Below are the code and all the weights of a small trained network. Each question names an input and a class and asks about switching units off, where a switched-off unit gives its printed mean instead of its output.

import numpy as np


def w(rows, s, z=0):
    codes = np.array(rows[::2]) - 128.0
    scale = np.full(codes.shape[1], s)
    scale[-1] = z or s
    return codes * scale


def f(y):
    return y / 2 * (1 + np.tanh(0.7978845608 * (y + 0.044715 * y**3)))


def log_softmax(a):
    a = a - a.max(-1, keepdims=True)
    return a - np.log(np.exp(a).sum(-1, keepdims=True))


def net(x, mask):
    res = np.array(x, float).reshape(1, 8) / 4 @ E
    y = f(res @ A[0][:, :-1].T + A[0][:, -1])
    res = res + np.where(mask, y, B[0][:, -1]) @ B[0][:, :-1]
    return log_softmax(res[-1] @ U[:, :-1].T + U[:, -1])


A, B = {}, {}
E = w([
[101,202,96,237,176],'x0',
[217,70,137,169,195],'x1',
[127,129,127,128,128],'x2',
[103,102,1,86,173],'x3',
[30,112,199,103,225],'x4',
[131,127,130,124,129],'x5',
[125,124,128,131,129],'x6',
[129,127,125,128,127],'x7',
],0.006)
A[0] = w([
[165,66,220,44,103,109],'neuron 0',
[175,84,137,157,170,22],'neuron 1',
[25,65,205,116,204,27],'neuron 2',
[88,196,138,254,173,140],'neuron 3',
[117,90,94,149,141,21],'neuron 4',
[94,155,115,248,145,47],'neuron 5',
[208,114,135,159,203,81],'neuron 6',
[167,134,237,148,106,98],'neuron 7',
[31,205,96,77,29,85],'neuron 8',
[195,143,79,145,58,9],'neuron 9',
[114,127,37,69,170,45],'neuron 10',
[117,135,137,142,137,34],'neuron 11',
[91,86,71,106,137,23],'neuron 12',
[137,166,239,164,89,47],'neuron 13',
[94,166,179,79,240,40],'neuron 14',
[56,149,121,113,59,54],'neuron 15',
[120,30,141,96,68,51],'neuron 16',
[119,199,223,128,77,120],'neuron 17',
[212,24,129,154,167,78],'neuron 18',
[145,79,160,55,104,54],'neuron 19',
[211,174,84,123,69,2],'neuron 20',
[60,106,143,127,177,155],'neuron 21',
],0.0085,0.0084)
B[0] = w([
[67,160,92,77,108,212],'neuron 0',
[232,221,164,135,234,105],'neuron 1',
[205,206,142,209,40,188],'neuron 2',
[78,133,101,46,106,252],'neuron 3',
[224,207,16,157,217,92],'neuron 4',
[127,196,88,42,107,143],'neuron 5',
[118,145,181,94,174,153],'neuron 6',
[161,70,49,155,180,177],'neuron 7',
[153,120,208,140,207,192],'neuron 8',
[216,189,158,192,53,124],'neuron 9',
[205,66,15,193,188,149],'neuron 10',
[207,249,38,137,188,89],'neuron 11',
[163,125,4,185,176,110],'neuron 12',
[183,101,18,144,165,149],'neuron 13',
[208,220,124,160,67,152],'neuron 14',
[202,212,176,116,233,119],'neuron 15',
[127,222,73,69,155,127],'neuron 16',
[138,78,100,151,170,182],'neuron 17',
[108,164,192,133,187,175],'neuron 18',
[87,219,69,79,132,131],'neuron 19',
[203,233,109,195,34,122],'neuron 20',
[176,95,117,156,98,222],'neuron 21',
],0.013,0.0041)
U = w([
[194,200,153,195,24,109],'0',
[100,87,155,124,109,234],'1',
[153,61,24,163,194,51],'2',
[92,86,166,117,98,202],'3',
[69,206,94,26,117,8],'4',
[132,162,250,130,240,40],'5',
[103,73,164,122,87,164],'6',
[89,71,168,132,80,146],'7',
],0.012)

Each question gives the input, the list of numbers given to net, and the class t.
The units are the neurons (one row each of A and B). Each row of codes is followed by its name. A weight is (code - 128) times the scale printed after its matrix; where a second scale follows, it is the last column's (A, B and U).
mask holds one flag per neuron, in row order. A switched-off neuron (its flag False) gives its mean, the last column of its row in B, instead of its output. The means were averaged over made-up inputs and are rounded, as every weight is.
A unit's drop is (log p(t) with every unit on - log p(t) with that unit switched off) / (log p(t) with every unit on - log p(t) with every unit switched off).
The circuit of an input: a set's keep is (log p(t) with only the set's units on - log p(t) with every unit switched off) / (log p(t) with every unit on - log p(t) with every unit switched off). Starting from the 12 units with the biggest drops (on a tie, the unit counted first), units are removed one at a time, each time the one whose removal leaves the highest keep (on an exact tie, the one counted first), for as long as the keep stays at least 0.8.
units of the circuit, in order: the units of the circuit, biggest drop first
unit that matters most: the unit with the biggest drop
k most important neurons: the k neurons with the biggest drops, biggest first
input [2,-1,0,-7,-1,4,6,-3], class 2: units of the circuit, in order : (neuron 13; neuron 7)
input [5,-4,6,7,0,3,-6,6], class 2: units of the circuit, in order : (neuron 10)
input [-8,-6,6,-5,-8,6,-2,1], class 0: 2 most important neurons : (neuron 20; neuron 9)
input [-6,-3,6,0,1,-3,-3,-1], class 4: units of the circuit, in order : (neuron 0; neuron 19)
input [3,8,-1,2,-6,0,3,7], class 5: units of the circuit, in order : (neuron 18; neuron 6)
input [-8,3,4,-8,-1,7,3,-1], class 2: units of the circuit, in order : (neuron 7; neuron 13)
input [8,2,-4,-2,7,-5,8,3], class 4: 2 most important neurons : (neuron 3; neuron 5)
input [-1,1,3,-8,-6,-3,1,1], class 2: 3 most important neurons : (neuron 7; neuron 13; neuron 17)
input [-8,-5,7,-5,-6,0,-3,4], class 4: 3 most important neurons : (neuron 0; neuron 16; neuron 19)
input [4,-4,0,-7,-1,6,3,6], class 2: units of the circuit, in order : (neuron 13; neuron 17)
input [7,4,-1,-3,-2,2,0,1], class 4: units of the circuit, in order : (neuron 3; neuron 5)
input [8,8,-3,6,-7,2,-8,-3], class 4: units of the circuit, in order : (neuron 3; neuron 5; neuron 6)
input [4,2,4,7,-8,0,2,-7], class 0: 2 most important neurons : (neuron 9; neuron 20)
input [6,-5,-2,1,-2,-1,4,-1], class 4: unit that matters most : neuron 3
input [-5,-7,-6,-4,-6,2,0,-6], class 5: units of the circuit, in order : (neuron 8; neuron 15)
input [6,5,6,-1,-3,-1,4,5], class 4: units of the circuit, in order : (neuron 3; neuron 5)
input [-3,-8,-7,-4,0,3,-2,0], class 5: 2 most important neurons : (neuron 8; neuron 15)
input [7,8,-1,-6,-7,0,7,-5], class 5: 2 most important neurons : (neuron 6; neuron 18)
input [-3,3,-1,-6,6,2,0,-6], class 0: 3 most important neurons : (neuron 2; neuron 14; neuron 3)
input [-6,1,-1,-1,7,0,-5,-3], class 0: most important neuron : (neuron 2)
